Below is a small trained network, with its code and all its weights. Each question gives an input and a target symbol and asks what happens when units are switched off, that is, made to give their printed mean instead of their output.

import numpy as np


def w(rows, s, z=0):
    codes = np.array(rows[::2]) - 128.0
    scale = np.full(codes.shape[1], s)
    scale[-1] = z or s
    return codes * scale


def f(y):
    return y / 2 * (1 + np.tanh(0.7978845608 * (y + 0.044715 * y**3)))


def softmax(a):
    e = np.exp(a - a.max(-1, keepdims=True))
    return e / e.sum(-1, keepdims=True)


def log_softmax(a):
    a = a - a.max(-1, keepdims=True)
    return a - np.log(np.exp(a).sum(-1, keepdims=True))


def net(x, mask):
    ids = ['αβδεζθφ'.index(c) for c in x.split()]
    T = len(ids)
    res = E[ids] + P[:T]
    q, k, v = (res @ M[0].T for M in (Q, K, V))
    z = softmax(np.where(np.tri(T) > 0, q @ k.T / 4**0.5, -1e9)) @ v
    res = res + np.where(mask[0], z, O[0][:, -1]) @ O[0][:, :-1]
    y = f(res @ A[0][:, :-1].T + A[0][:, -1])
    res = res + np.where(mask[1:13], y, B[0][:, -1]) @ B[0][:, :-1]
    return log_softmax(res[-1] @ U[:, :-1].T + U[:, -1])


Q, K, V, O, A, B = {}, {}, {}, {}, {}, {}
E = w([
[94,150,63],'α',
[94,85,8],'β',
[156,116,86],'δ',
[124,143,60],'ε',
[178,80,141],'ζ',
[87,47,143],'θ',
[31,153,32],'φ',
],0.017)
P = w([
[139,176,254],'0',
[111,152,169],'1',
[109,141,142],'2',
[109,142,132],'3',
[104,142,129],'4',
[103,140,127],'5',
[109,136,117],'6',
[111,136,116],'7',
],0.0096)
Q[0] = w([
[172,28,51],'H0',
[118,153,191],'H0',
[163,7,209],'H0',
[157,203,206],'H0',
],0.011)
K[0] = w([
[146,157,15],'H0',
[239,255,136],'H0',
[200,116,207],'H0',
[121,176,75],'H0',
],0.0077)
V[0] = w([
[168,119,68],'H0',
[114,253,140],'H0',
[162,133,163],'H0',
[74,106,152],'H0',
],0.012)
O[0] = w([
[197,185,213,164],'H0',
[198,124,2,23],'H0',
[140,133,242,3],'H0',
[150,65,94,206],'H0',
],0.0068,0.0024)
A[0] = w([
[130,9,208,104],'N0',
[144,212,134,111],'N1',
[25,136,165,98],'N2',
[107,164,103,1],'N3',
[36,120,161,58],'N4',
[160,99,208,51],'N5',
[220,55,111,50],'N6',
[51,162,84,59],'N7',
[94,134,143,71],'N8',
[119,135,188,137],'N9',
[90,217,53,5],'N10',
[189,247,180,170],'N11',
],0.012,0.0055)
B[0] = w([
[151,91,109,253],'N0',
[227,168,90,123],'N1',
[143,141,81,177],'N2',
[174,34,142,120],'N3',
[146,138,112,163],'N4',
[144,81,136,151],'N5',
[151,57,103,123],'N6',
[158,101,171,195],'N7',
[148,85,100,116],'N8',
[94,100,136,148],'N9',
[173,96,156,214],'N10',
[175,250,157,144],'N11',
],0.015,0.0058)
U = w([
[159,122,105,186],'α',
[40,95,133,193],'β',
[88,160,122,154],'δ',
[175,157,121,117],'ε',
[102,87,254,50],'ζ',
[159,80,67,1],'θ',
[162,110,173,146],'φ',
],0.018,0.0082)

Each question gives the input, a string of symbols that net reads in full, and the target symbol t.
The units are the heads (4 rows each of Q, K, V and O) and the neurons (one row each of A and B). Each row of codes is followed by its name. A weight is (code - 128) times the scale printed after its matrix; where a second scale follows, it is the last column's (O, A, B and U).
mask holds one flag per unit, heads first, then neurons. A switched-off unit (its flag False) gives its mean, the last column of its rows in O or B, instead of its output. The means were averaged over made-up inputs and are rounded, as every weight is.
A unit's drop is (log p(t) with every unit on - log p(t) with that unit switched off) / (log p(t) with every unit on - log p(t) with every unit switched off).
The circuit of an input: a set's keep is (log p(t) with only the set's units on - log p(t) with every unit switched off) / (log p(t) with every unit on - log p(t) with every unit switched off). Starting from the 12 units with the biggest drops (on a tie, the unit counted first), units are removed one at a time, each time the one whose removal leaves the highest keep (on an exact tie, the one counted first), for as long as the keep stays at least 0.8.
circuit, biggest first: the units of the circuit, biggest drop first
most important unit: the unit with the biggest drop
top k neurons: the k neurons with the biggest drops, biggest first
drop when u is switched off: that unit's drop, to one decimal
input θ β δ β θ δ θ θ, target θ: top 4 neurons	[N0 N2 N4 N8]
input β δ ε α θ θ φ, target θ: most important unit	N2
input θ φ θ, target θ: circuit, biggest first	[N0 H0 N2]
input ζ φ φ δ, target θ: top 2 neurons	[N6 N11]
input β θ ζ δ δ, target δ: top 3 neurons	[N10 N0 N7]
input δ δ β φ, target φ: top 2 neurons	[N7 N10]
input δ δ δ φ, target θ: top 2 neurons	[N3 N11]
input ζ δ δ δ θ θ ε, target β: top 2 neurons	[N11 N0]
input δ ζ ε δ ζ ζ ε, target ε: top 2 neurons	[N1 N11]
input ζ ε β δ α, target ε: drop when N0 is switched off	0.1
input ζ ε ζ α θ δ, target β: drop when N10 is switched off	0.2
input ζ θ β β, target β: drop when N0 is switched off	0.2
